Here is a tiny trained network, its code and every weight. The questions are about switching its units off for an input and a class, where a switched-off unit gives its printed mean instead of its output.

import numpy as np


def w(rows, s, z=0):
    codes = np.array(rows[::2]) - 128.0
    scale = np.full(codes.shape[1], s)
    scale[-1] = z or s
    return codes * scale


def f(y):
    return y / 2 * (1 + np.tanh(0.7978845608 * (y + 0.044715 * y**3)))


def log_softmax(a):
    a = a - a.max(-1, keepdims=True)
    return a - np.log(np.exp(a).sum(-1, keepdims=True))


def net(x, mask):
    res = np.array(x, float).reshape(1, 7) / 4 @ E
    y = f(res @ A[0][:, :-1].T + A[0][:, -1])
    res = res + np.where(mask, y, B[0][:, -1]) @ B[0][:, :-1]
    return log_softmax(res[-1] @ U[:, :-1].T + U[:, -1])


A, B = {}, {}
E = w([
[130,121,126,125,119],'x0',
[192,143,255,181,128],'x1',
[80,218,156,103,38],'x2',
[200,143,80,172,53],'x3',
[128,53,111,105,40],'x4',
[214,149,144,45,181],'x5',
[130,177,140,142,186],'x6',
],0.0064)
A[0] = w([
[186,49,101,193,186,13],'N0',
[198,172,121,71,147,86],'N1',
[169,114,234,186,110,31],'N2',
[252,188,39,210,74,3],'N3',
[151,193,150,138,63,178],'N4',
[55,124,121,251,129,35],'N5',
],0.011,0.003)
B[0] = w([
[82,253,167,130,63,226],'N0',
[176,49,106,136,51,195],'N1',
[91,87,20,121,129,238],'N2',
[117,114,158,79,237,255],'N3',
[112,192,156,164,132,227],'N4',
[249,97,131,73,130,217],'N5',
],0.017,0.0048)
U = w([
[135,106,114,147,106,255],'0',
[90,71,156,97,166,162],'1',
[95,105,2,135,121,84],'2',
[242,73,153,130,61,28],'3',
[111,85,146,165,112,215],'4',
[110,189,143,151,61,9],'5',
],0.012,0.0066)

Each question gives the input, the list of numbers given to net, and the class t.
The units are the neurons (one row each of A and B). Each row of codes is followed by its name. A weight is (code - 128) times the scale printed after its matrix; where a second scale follows, it is the last column's (A, B and U).
mask holds one flag per neuron, in row order. A switched-off neuron (its flag False) gives its mean, the last column of its row in B, instead of its output. The means were averaged over made-up inputs and are rounded, as every weight is.
A unit's drop is (log p(t) with every unit on - log p(t) with that unit switched off) / (log p(t) with every unit on - log p(t) with every unit switched off).
The circuit of an input: a set's keep is (log p(t) with only the set's units on - log p(t) with every unit switched off) / (log p(t) with every unit on - log p(t) with every unit switched off). Starting from all 6 units, units are removed one at a time, each time the one whose removal leaves the highest keep (on an exact tie, the one counted first), for as long as the keep stays at least 0.8.
units of the circuit, in order: the units of the circuit, biggest drop first
unit that matters most: the unit with the biggest drop
top k neurons: the k neurons with the biggest drops, biggest first
drop of u: that unit's drop, to one decimal
input [7,4,-7,-5,6,-5,-5], class 5: unit that matters most	N0
input [8,-7,8,1,-1,1,3], class 5: units of the circuit, in order	[N2 N3]
input [3,-5,-8,7,6,4,5], class 5: top 2 neurons	[N0 N2]
input [4,-3,1,6,3,5,-6], class 1: top 2 neurons	[N3 N5]
input [6,7,2,-6,-7,8,6], class 3: top 2 neurons	[N1 N3]
input [6,-1,-1,5,0,-4,4], class 1: units of the circuit, in order	[N3 N1]
input [-3,-4,4,7,-4,-2,-5], class 1: top 2 neurons	[N3 N0]
input [-7,5,1,5,-1,-4,0], class 1: top 3 neurons	[N3 N1 N0]
input [3,-7,-4,-3,-8,-6,-3], class 0: units of the circuit, in order	[N2 N5]
input [-8,-1,-4,0,-2,-4,2], class 3: units of the circuit, in order	[N5 N2]
input [-4,-6,5,3,5,-7,-7], class 3: top 3 neurons	[N5 N2 N0]
input [-1,6,-3,1,2,3,1], class 2: top 2 neurons	[N2 N5]
input [-1,3,0,0,-2,-6,2], class 3: top 3 neurons	[N5 N3 N0]
input [-6,8,1,1,-3,-4,8], class 2: unit that matters most	N2
input [1,-4,-3,-7,-6,-8,7], class 3: top 3 neurons	[N5 N3 N2]
input [4,5,-7,2,1,-8,-3], class 3: top 2 neurons	[N5 N4]
input [1,6,-1,-2,-4,-4,-5], class 2: top 2 neurons	[N2 N3]
input [-5,-2,0,3,-3,5,-4], class 3: top 2 neurons	[N1 N2]
input [6,6,3,-1,2,-3,-4], class 2: top 2 neurons	[N2 N0]
input [-1,3,-5,7,5,5,4], class 1: top 2 neurons	[N3 N5]
input [-2,6,0,-2,4,1,-6], class 2: drop of N5	0.1
input [0,1,-8,-7,-7,6,-1], class 5: drop of N3	0.1
input [-3,-1,-8,-1,6,0,-6], class 5: drop of N0	0.6
input [5,2,5,6,1,2,-3], class 1: drop of N4	-0.1
